Where the symbols take the units:
z828 $ z517
z828 % z405
z828 ! z690
z828 * z760
z828 § z152
z828 ^ z215
z828 & z279
z508 $ z127
z508 % z139
z508 ^ z151
z508 & z686
z244 $ z105
z244 % z183
z244 ! z114
z244 * z644
z244 § z520
z244 ^ z988
z244 & z919
z114 $ z45
z114 % z31
z114 ! z244
z114 * z780
z114 § z759
z114 ^ z681
z114 & z343
z575 $ z69
z575 ! z541
z575 § z463
z575 & z82
z940 $ z721
z940 % z955
z940 ! z834
z940 * z716
z940 § z665
z940 ^ z115
z940 & z746
z108 $ z681
z108 % z440
z108 ! z992
z108 * z379
z108 § z752
z108 ^ z45
z108 & z153
z529 $ z803
z529 % z411
z529 ! z218
z529 * z919
z529 § z128
z529 ^ z882
z529 & z644
z516 $ z560
z516 % z988
z516 ! z701
z516 * z772
z516 § z661
z516 ^ z183
z516 & z844
z179 $ z772
z179 % z651
z179 ! z970
z179 * z560
z179 § z202
z179 ^ z436
z179 & z979
z520 ! z759
z520 * z650
z520 § z244
z520 ^ z391
z437 $ z541
z437 % z746
z437 ! z69
z437 * z554
z437 § z503
z437 ^ z44
z437 & z955
z460 $ z151
z460 % z503
z460 ! z104
z460 * z322
z460 § z746
z460 ^ z127
z460 & z665
z183 % z244
z183 ! z31
z183 * z781
z183 ^ z516
z701 $ z440
z701 % z681
z701 ! z516
z701 * z665
z701 § z716
z701 ^ z31
z701 & z322
z152 $ z780
z152 % z686
z152 ! z816
z152 * z45
z152 § z828
z152 ^ z379
z152 & z139
z104 $ z979
z104 % z882
z104 ! z460
z104 * z844
z104 § z346
z104 ^ z411
z104 & z772
z82 $ z464
z82 % z202
z82 ! z215
z82 * z906
z82 § z651
z82 ^ z690
z82 & z575
z464 $ z82
z464 % z834
z464 ! z955
z464 * z391
z464 § z267
z464 ^ z650
z464 & z69
z623 % z343
z623 * z127
z623 ^ z322
z623 & z31
z721 $ z940
z721 % z215
z721 ! z202
z721 * z502
z721 § z970
z721 ^ z405
z721 & z426
z919 ! z343
z919 * z529
z919 ^ z297
z919 & z244
z503 $ z350
z503 % z460
z503 ! z882
z503 * z694
z503 § z437
z503 ^ z218
z503 & z830
z988 $ z992
z988 % z516
z988 ! z681
z988 * z267
z988 § z391
z988 ^ z244
z988 & z297
z215 $ z955
z215 % z721
z215 ! z82
z215 * z752
z215 § z379
z215 ^ z828
z215 & z541
z681 $ z108
z681 % z701
z681 ! z988
z681 * z830
z681 § z557
z681 ^ z114
z681 & z694
z651 $ z267
z651 % z179
z651 ! z379
z651 * z992
z651 § z82
z651 ^ z816
z651 & z463
z398 $ z686
z398 % z780
z398 ! z781
z398 * z31
z398 § z115
z398 ^ z665
z398 & z127
z436 $ z781
z436 % z816
z436 ! z686
z436 ^ z179
z759 $ z760
z759 % z154
z759 ! z520
z759 * z517
z759 § z114
z759 ^ z557
z759 & z602
z844 % z297
z844 ! z322
z844 * z104
z844 & z516
z554 $ z217
z554 % z951
z554 ! z974
z554 * z437
z554 § z694
z554 ^ z602
z554 & z557
z690 $ z650
z690 ! z828
z690 § z816
z690 ^ z82
z202 $ z834
z202 % z82
z202 ! z721
z202 § z179
z127 $ z508
z127 % z218
z127 ! z411
z127 * z623
z127 § z986
z127 ^ z460
z127 & z398
z970 $ z665
z970 % z379
z970 ! z179
z970 * z440
z970 § z721
z970 ^ z686
z970 & z151
z661 % z391
z661 ! z716
z661 * z834
z661 § z516
z560 $ z516
z560 % z992
z560 ! z440
z560 * z179
z350 $ z503
z350 % z151
z350 ! z463
z350 * z153
z350 § z541
z350 ^ z139
z350 & z379
z147 $ z343
z147 * z139
z147 ^ z153
z147 & z45
z105 $ z244
z105 ! z45
z105 * z816
z105 ^ z992
z463 $ z882
z463 % z979
z463 ! z350
z463 * z525
z463 § z575
z463 ^ z803
z463 & z651
z217 $ z554
z217 * z541
z217 § z153
z217 & z752
z772 $ z179
z772 % z267
z772 ! z665
z772 * z516
z772 § z834
z772 ^ z781
z772 & z104
z760 $ z759
z760 * z828
z760 § z45
z760 ^ z752
z386 $ z322
z386 % z153
z386 * z151
z386 & z440
z992 $ z988
z992 % z560
z992 ! z108
z992 * z651
z992 § z906
z992 ^ z105
z992 & z525
z694 $ z153
z694 % z322
z694 ! z297
z694 * z503
z694 § z554
z694 ^ z343
z694 & z681
z154 % z759
z154 * z115
z154 § z31
z154 ^ z716
z541 $ z437
z541 % z426
z541 ! z575
z541 * z217
z541 § z350
z541 ^ z279
z541 & z215
z45 $ z114
z45 % z276
z45 ! z105
z45 * z152
z45 § z760
z45 ^ z108
z45 & z147
z115 $ z405
z115 % z517
z115 ! z207
z115 * z154
z115 § z398
z115 ^ z940
z115 & z986
z207 % z650
z207 ! z115
z207 § z781
z207 ^ z834
z139 $ z218
z139 % z508
z139 ! z803
z139 * z147
z139 § z279
z139 ^ z350
z139 & z152
z979 $ z104
z979 % z463
z979 ! z151
z979 & z179
z343 $ z147
z343 % z623
z343 ! z919
z343 * z218
z343 § z602
z343 ^ z694
z343 & z114
z557 $ z752
z557 % z716
z557 ! z391
z557 * z955
z557 § z681
z557 ^ z759
z557 & z554
z986 % z44
z986 § z127
z986 ^ z746
z986 & z115
z716 $ z502
z716 % z557
z716 ! z661
z716 * z940
z716 § z701
z716 ^ z154
z716 & z951
z816 $ z644
z816 % z436
z816 ! z152
z816 * z105
z816 § z690
z816 ^ z651
z816 & z803
z151 $ z460
z151 % z350
z151 ! z979
z151 * z386
z151 § z426
z151 ^ z508
z151 & z970
z780 $ z152
z780 % z398
z780 ! z644
z780 * z114
z780 § z517
z780 ^ z830
z780 & z218
z69 $ z575
z69 % z346
z69 ! z437
z69 * z974
z69 § z882
z69 ^ z128
z69 & z464
z153 $ z694
z153 % z386
z153 ! z525
z153 * z350
z153 § z217
z153 ^ z147
z153 & z108
z781 $ z436
z781 % z644
z781 ! z398
z781 * z183
z781 § z207
z781 ^ z772
z781 & z411
z974 ! z554
z974 * z69
z974 § z297
z974 & z391
z346 % z69
z346 ! z746
z346 § z104
z346 & z834
z644 $ z816
z644 % z781
z644 ! z780
z644 * z244
z644 § z650
z644 ^ z267
z644 & z529
z426 $ z746
z426 % z541
z426 § z151
z426 & z721
z746 $ z426
z746 % z437
z746 ! z346
z746 * z951
z746 § z460
z746 ^ z986
z746 & z940
z906 $ z391
z906 ! z752
z906 * z82
z906 § z992
z955 $ z215
z955 % z940
z955 ! z464
z955 * z557
z955 § z830
z955 ^ z517
z955 & z437
z379 $ z830
z379 % z970
z379 ! z651
z379 * z108
z379 § z215
z379 ^ z152
z379 & z350
z951 % z554
z951 * z746
z951 § z322
z951 & z716
z218 $ z139
z218 % z127
z218 ! z529
z218 * z343
z218 § z44
z218 ^ z503
z218 & z780
z128 ! z44
z128 § z529
z128 ^ z69
z128 & z650
z411 % z529
z411 ! z127
z411 ^ z104
z411 & z781
z686 $ z398
z686 % z152
z686 ! z436
z686 * z276
z686 § z405
z686 ^ z970
z686 & z508
z276 $ z31
z276 % z45
z276 * z686
z276 ^ z440
z882 $ z463
z882 % z104
z882 ! z503
z882 * z297
z882 § z69
z882 ^ z529
z882 & z267
z391 $ z906
z391 % z661
z391 ! z557
z391 * z464
z391 § z988
z391 ^ z520
z391 & z974
z297 $ z525
z297 % z844
z297 ! z694
z297 * z882
z297 § z974
z297 ^ z919
z297 & z988
z830 $ z379
z830 % z665
z830 ! z267
z830 * z681
z830 § z955
z830 ^ z780
z830 & z503
z31 $ z276
z31 % z114
z31 ! z183
z31 * z398
z31 § z154
z31 ^ z701
z31 & z623
z665 $ z970
z665 % z830
z665 ! z772
z665 * z701
z665 § z940
z665 ^ z398
z665 & z460
z440 $ z701
z440 % z108
z440 ! z560
z440 * z970
z440 § z502
z440 ^ z276
z440 & z386
z517 $ z828
z517 % z115
z517 ! z650
z517 * z759
z517 § z780
z517 ^ z955
z517 & z44
z405 $ z115
z405 % z828
z405 § z686
z405 ^ z721
z322 $ z386
z322 % z694
z322 ! z844
z322 * z460
z322 § z951
z322 ^ z623
z322 & z701
z267 $ z651
z267 % z772
z267 ! z830
z267 * z988
z267 § z464
z267 ^ z644
z267 & z882
z602 * z44
z602 § z343
z602 ^ z554
z602 & z759
z834 $ z202
z834 % z464
z834 ! z940
z834 * z661
z834 § z772
z834 ^ z207
z834 & z346
z650 $ z690
z650 % z207
z650 ! z517
z650 * z520
z650 § z644
z650 ^ z464
z650 & z128
z525 $ z297
z525 ! z153
z525 * z463
z525 & z992
z752 $ z557
z752 % z502
z752 ! z906
z752 * z215
z752 § z108
z752 ^ z760
z752 & z217
z502 $ z716
z502 % z752
z502 * z721
z502 § z440
z44 $ z279
z44 % z986
z44 ! z128
z44 * z602
z44 § z218
z44 ^ z437
z44 & z517
z803 $ z529
z803 ! z139
z803 ^ z463
z803 & z816
z279 $ z44
z279 § z139
z279 ^ z541
z279 & z828

In the rows, 76 stands for zero.

The rows follow the links: the fewer symbols apart two units are, the more alike their rows tend to be.

Each row is also shifted at random along 5 hidden directions that mean nothing.

Row, then unit:
[  82   74   69   61   75   83   73   80   67   76   80   77   67   69   66   77   77   77   75   78   80   79   75   75   86   69   76   77   80   81   74   80   75   78   76   69   80   75   70   81   91   74   83   79   83   78   89   72   66   74   74   79   69   73   80   83   80   82   73   81   83   81   76]; unit z437
[ 104   78   77   74   78   74   71   78   84   77   76   79   68   80   87   83   75   67   81   78   73   86   83   75   82   71   75   70   74   71   70   69   75   70   75   79   78   80   76   79   65   69   73   74   79   73   77   84   80   74   63   79   71   71   76   84   76   78   87   77   65   81   72]; unit z297
[  90   78   80   75   81   75   88   73   77   87   77   66   88   90   73   79   75   72   78   87   75   63   79   80   73   71   72   81   83   77   75   73   80   72   79   70   88   72   65   87   60   76   81   69   74   62   71   67   70   70   68   75   69   73   61   77   74   84   89   60   69   68   80]; unit z541
[  72   83   75   83   66   75   78   80   84   71   73   66   75   72   67   76   73   68   63   72   76   75   74   76   76   77   73   71   76   83   75   70   71   75   82   71   80   82   77   65   80   73   76   73   67   72   71   72   64   69   76   76   71   77   73   67   80   67   81   76   79   74   74]; unit z463
[  75   80   77   87   67   73   83   76   77   76   80   75   95   87   66   73   80   88   65   69   93   68   70   67   67   78   81   78   81   82   70   82   79   74   71   72   79   86   74   62   63   73   72   66   68   81   63   62   61   63   82   82   74   88   72   74   67   63   81   58   77   70   81]; unit z502
[ 111   75   72   78   88   74   67   80   79   81   76   82   58   78   90   80   85   67   91   83   71   84   81   81   83   80   79   71   64   70   77   72   74   70   71   87   79   75   79   84   57   68   69   80   90   73   81  100   88   84   61   81   77   68   75   88   74   79   87   79   62   87   76]; unit z844
[  66   77   76   79   75   71   75   72   69   81   73   79   88   86   82   73   80   78   83   84   79   71   71   75   77   75   68   73   73   76   77   75   80   72   79   82   79   74   75   84   60   80   77   80   81   77   74   74   81   77   80   76   79   77   74   78   71   75   81   68   77   69   87]; unit z207
[  78   78   82   77   76   76   67   78   78   80   77   71   71   77   72   80   81   72   86   83   72   78   77   76   82   71   74   74   81   79   78   69   84   70   82   76   79   82   73   76   72   71   77   78   79   75   78   71   71   65   80   79   71   70   77   80   75   79   86   77   77   78   80]; unit z218
[  61   81   71   66   74   86   94   61   76   78   68   75   91   94   82   77   59   78   65   74   73   66   81   91   71   70   71   78   81   72   69   83   75   76   76   63   73   78   70   92   79   87   75   75   66   73   63   61   68   75   68   79   68   83   73   71   81   90   73   71   71   69   69]; unit z992
[ 112   79   74   86   79   63   76   77   86   75   64   69   70   72   80   72   77   63   76   77   70   71   74   79   75   88   77   74   68   78   79   69   71   79   77   83   77   78   79   71   68   71   69   75   78   73   77   96   83   85   68   74   80   76   68   71   80   68   85   75   71   72   77]; unit z979
[  96   74   73   72   88   76   74   86   75   79   79   77   66   61   73   72   81   70   80   81   73   73   76   79   77   85   82   76   69   78   85   81   70   82   70   79   81   69   77   75   83   76   79   77   84   75   91   91   80   91   68   77   83   72   69   78   80   75   73   78   72   80   74]; unit z426
[  27   73   81   80   80   73   88   74   65   81   77   76   91   80   73   71   76   84   79   81   78   61   75   75   65   79   76   87   80   77   83   80   78   84   75   77   78   67   73   77   76   84   80   74   73   73   77   71   79   82   86   70   82   79   69   71   76   76   72   69   78   67   79]; unit z405
[  77   81   67   64   68   83   84   73   80   70   66   72   76   75   70   79   69   71   61   70   76   74   75   90   81   70   79   71   80   80   73   82   64   77   73   57   74   85   74   74   96   78   70   76   71   80   73   68   58   75   66   84   72   80   82   70   84   81   68   81   78   79   66]; unit z525
[  88   81   69   77   75   79   78   78   81   71   75   79   68   65   69   75   75   84   65   66   80   77   72   81   69   85   85   75   74   82   76   83   71   82   68   76   70   83   83   62   91   76   66   77   72   88   73   80   68   83   79   79   81   84   81   72   78   71   68   80   78   82   69]; unit z440
[  76   71   91   96   72   72   67   74   86   79   83   72   74   79   82   73   78   79   82   73   76   84   83   65   70   80   72   78   80   70   69   59   90   78   81   91   78   77   78   70   61   75   78   74   66   67   72   76   84   70   88   70   71   72   74   71   67   65   89   70   81   71   83]; unit z830
[  95   80   73   66   83   86   76   78   83   77   79   75   66   74   75   85   72   71   75   77   73   79   82   86   80   74   84   76   77   78   77   82   74   72   72   68   78   78   74   81   83   74   72   75   82   75   76   78   69   77   63   83   74   72   74   77   81   84   78   82   69   86   68]; unit z153
[  66   80   81   81   73   78   74   77   79   76   78   75   73   76   77   74   72   73   77   81   66   78   79   77   70   76   73   75   70   76   76   72   76   73   81   77   76   73   82   83   72   83   78   79   76   75   66   76   81   70   80   77   84   69   71   70   80   79   74   79   76   74   80]; unit z816
[  45   74   77   72   75   73   70   78   78   72   72   74   68   64   76   75   72   70   76   77   66   84   78   75   84   72   75   72   76   74   77   71   74   80   84   77   75   73   74   76   91   75   79   82   74   74   87   83   84   78   76   71   73   71   80   75   84   79   72   86   78   79   73]; unit z529
[  73   76   72   86   71   70   66   86   77   71   85   88   69   75   75   71   85   85   71   66   86   86   71   59   77   82   77   69   65   75   68   73   71   75   69   87   78   79   88   66   67   72   79   74   79   85   74   87   80   71   79   78   79   79   81   79   68   59   78   74   79   78   83]; unit z661
[  98   71   71   76   81   79   70   77   67   82   79   82   69   80   82   72   84   81   90   85   81   80   76   74   72   84   76   77   72   74   75   79   81   74   72   88   76   72   80   85   64   76   81   79   91   78   80   82   82   83   74   79   80   72   74   84   74   78   83   74   73   79   85]; unit z940
[  57   69   75   81   75   71   73   82   75   77   78   75   75   70   66   73   84   81   74   71   84   76   71   68   77   80   78   76   79   81   75   75   73   81   80   80   80   75   72   65   77   70   79   72   76   77   86   83   72   77   81   73   70   80   76   79   71   61   82   67   85   74   81]; unit z746
[  82   74   84   76   69   78   74   74   70   77   80   74   86   83   75   74   79   79   77   80   79   76   72   71   77   70   71   79   83   76   76   72   83   73   80   75   78   75   74   80   70   79   80   79   73   76   72   63   76   66   87   77   75   76   79   79   74   76   78   73   81   71   82]; unit z517
[  97   81   79   82   62   75   74   68   79   67   74   73   85   81   69   82   76   84   65   63   85   79   73   76   78   70   79   73   85   81   74   75   80   68   82   70   71   92   77   61   81   73   69   79   63   89   65   58   62   61   89   79   72   85   89   73   71   72   72   79   85   76   72]; unit z114
[  44   80   82   76   66   81   77   81   74   77   83   76   87   86   71   69   74   79   72   83   76   72   75   73   70   72   69   78   75   78   74   78   78   67   79   70   81   73   77   83   69   81   83   67   74   73   68   60   71   62   80   80   80   73   71   71   75   76   77   69   79   72   81]; unit z690
[  46   73   78   87   79   72   78   79   88   74   80   74   79   68   69   79   76   77   71   68   79   74   76   73   72   83   85   79   76   78   76   73   77   82   71   80   75   77   76   58   77   69   73   70   64   73   78   86   77   80   76   68   78   79   73   71   74   64   79   74   74   77   71]; unit z386
[  57   78   80   72   79   93   69   91   76   79   93   81   50   63   74   73   74   78   84   80   69   85   85   73   65   82   81   76   70   82   70   76   80   73   76   84   74   66   86   84   81   79   86   80   90   75   74   79   76   77   76   83   83   64   72   76   83   84   74   91   76   93   79]; unit z379
[  87   80   79   62   77   82   76   65   66   83   78   84   89  103   86   82   77   79   88   89   76   73   81   80   79   64   67   77   76   69   73   79   81   61   73   67   79   75   70  104   53   82   80   75   84   74   65   61   74   64   68   86   76   68   78   87   71   94   82   73   66   74   82]; unit z520
[  83   78   86   92   68   69   81   83   81   72   80   72   92   71   67   70   75   81   66   71   77   69   71   67   70   76   75   81   78   78   80   67   75   83   80   75   77   75   78   61   82   80   77   74   58   72   73   69   79   70   92   66   81   81   72   62   75   65   70   71   83   63   77]; unit z828
[ 101   75   74   75   89   76   89   67   79   85   63   65   78   79   80   77   76   67   83   84   74   63   77   92   73   84   79   79   79   81   83   79   79   77   76   73   79   77   69   83   73   76   70   77   80   71   80   82   74   85   68   76   73   78   65   75   79   85   83   70   67   73   77]; unit z151
[  55   72   79   75   88   73   78   71   73   85   74   73   72   72   81   79   80   71   91   88   71   73   77   80   79   80   79   80   78   75   84   73   83   82   78   81   77   72   68   82   70   76   74   79   81   72   87   86   85   86   73   71   74   70   71   85   75   82   82   76   70   78   76]; unit z127
[ 104   72   74   74   74   73   76   70   74   75   74   82   82   85   87   76   70   79   72   72   75   80   75   71   79   70   68   76   72   67   71   74   73   77   74   76   76   70   77   82   71   78   77   71   75   76   78   78   85   78   72   71   74   76   79   78   74   77   74   76   76   71   78]; unit z391

Where do the symbols, taken in turn from left to right, take each start?
Answers are names.
[  71   76   77   74   66   71   74   73   70   73   73   76   89   81   75   69   71   79   71   74   77   74   70   72   79   70   65   74   76   74   75   75   79   75   84   72   76   77   76   78   78   86   80   79   74   78   75   65   78   69   86   74   73   78   81   75   75   73   73   73   85   68   81]
$ $ * ^: z391
[  85   72   88   77   86   72   82   61   75   83   71   71   84   85   90   79   70   74   90   84   63   67   83   83   72   74   70   82   82   66   80   69   90   81   83   80   72   67   69   92   71   83   73   83   71   68   77   73   92   84   81   68   76   70   71   78   78   90   76   77   70   68   76]
§ $ $ % ^: z940
[  58   77   71   70   81   83   94   62   71   79   64   71   81   81   74   70   68   79   71   75   78   61   73   92   66   83   76   82   83   81   77   89   77   85   77   69   70   75   71   81   87   86   74   82   73   79   76   63   62   85   77   79   76   86   71   71   82   85   66   74   80   74   73]
§ ! % !: z215
[  96   80   70   77   77   74   87   66   78   74   56   75   80   81   81   69   68   73   71   76   73   63   74   90   69   84   73   75   75   79   76   81   72   82   79   74   72   77   79   80   79   84   71   83   76   78   70   79   70   84   73   79   80   83   70   67   82   79   74   71   76   73   73]
% ^ *: z105
[  84   82   71   71   71   83   74   71   78   71   78   81   73   85   82   79   72   79   72   71   78   86   78   79   77   72   73   69   75   73   65   78   75   70   76   75   72   82   81   80   76   77   76   78   76   79   67   68   71   70   73   82   70   77   85   77   76   82   76   82   77   82   75]
$ % $ *: z772
[ 103   82   82   79   79   78   70   83   82   75   84   78   69   69   76   78   72   73   80   72   67   82   81   81   73   78   83   80   72   74   79   74   78   70   70   77   71   75   83   74   75   74   72   77   73   77   68   80   82   75   77   78   87   69   75   75   80   80   73   86   69   86   73]
* % !: z436
[  82   86   66   58   71   90   91   67   68   80   72   75   92  101   75   78   66   82   68   82   80   64   75   88   72   64   69   76   82   77   68   90   75   64   74   55   78   81   68   96   64   86   79   70   76   78   61   49   55   62   65   88   71   80   75   80   76   90   77   65   76   73   77]
! § § ^: z760
[  40   72   80   75   77   83   74   79   73   80   96   84   77   83   74   79   77   89   75   71   84   84   84   62   73   70   79   79   81   71   65   77   81   75   72   79   78   70   75   80   70   78   85   70   76   74   73   65   79   72   79   73   71   76   81   82   68   73   77   72   80   78   77]
& % & & %: z554
[  68   71   83   86   78   74   66   80   88   75   88   74   66   69   77   86   79   75   78   70   77   89   83   66   82   75   84   73   76   73   70   63   82   76   76   87   79   79   75   64   66   67   76   69   70   69   77   84   82   73   75   71   71   70   77   78   69   67   89   77   73   80   76]
* & & * *: z503
[  89   78   75   75   69   73   71   77   83   71   69   69   66   73   78   77   75   68   72   75   74   83   74   76   87   74   71   70   77   79   72   71   73   75   83   77   78   83   78   72   84   72   75   78   77   73   80   79   71   73   73   78   67   75   81   77   79   74   80   83   78   81   76]
! * & ^ ! &: z919
[  44   66   79   89   76   67   70   87   81   76   91   78   74   68   68   77   86   82   75   68   86   83   75   56   80   78   83   77   76   74   75   66   78   78   71   87   81   76   78   56   68   66   77   65   69   76   83   90   84   78   81   66   76   78   75   79   66   58   85   70   78   74   81]
& % * *: z557
[  78   83   80   75   78   76   76   79   80   81   73   70   76   81   77   82   77   64   83   88   67   74   78   83   78   71   71   72   73   76   80   72   78   67   80   71   83   75   76   87   64   75   76   76   81   69   71   78   75   69   68   80   78   66   67   78   83   84   87   76   66   77   77]
$ $ & ! §: z828
[ 103   73   76   73   81   76   79   80   72   77   76   79   71   68   84   70   67   72   77   83   61   75   82   73   74   81   72   80   65   72   77   74   68   85   74   80   72   57   81   89   85   84   85   77   78   69   82   88   93   90   71   70   86   70   70   71   83   77   69   82   72   72   73]
% ! ^ $ ^: z940
[  61   72   82   75   75   79   80   68   77   83   74   67   79   87   77   79   73   71   78   82   79   71   79   78   79   69   71   78   86   77   72   71   84   74   82   73   82   82   66   82   68   72   79   78   74   65   77   64   67   68   77   76   60   74   73   77   74   82   89   69   79   72   78]
§ § & $: z379
[ 104   81   71   66   73   77   75   76   75   80   77   77   80   89   79   79   80   75   76   80   81   79   78   77   86   67   70   72   77   71   69   76   71   64   75   70   83   81   72   84   65   73   79   72   80   74   75   74   71   69   62   82   67   75   78   85   75   80   87   69   70   78   78]
* * & * §: z267
[  43   73   83   87   80   78   76   82   86   74   89   77   71   70   76   77   70   84   72   68   75   82   84   69   68   80   85   81   77   72   73   67   80   82   73   81   72   69   80   68   80   73   78   69   63   69   69   78   83   79   80   67   79   75   72   66   76   72   75   80   74   76   72]
^ & *: z139
[  68   78   80   76   79   76   79   77   81   73   78   79   76   73   84   78   69   74   74   77   64   79   84   76   71   77   77   78   71   67   80   73   74   79   74   76   72   68   82   80   79   80   74   76   71   73   71   81   89   81   72   71   87   72   71   72   81   84   69   83   67   75   68]
! * *: z45
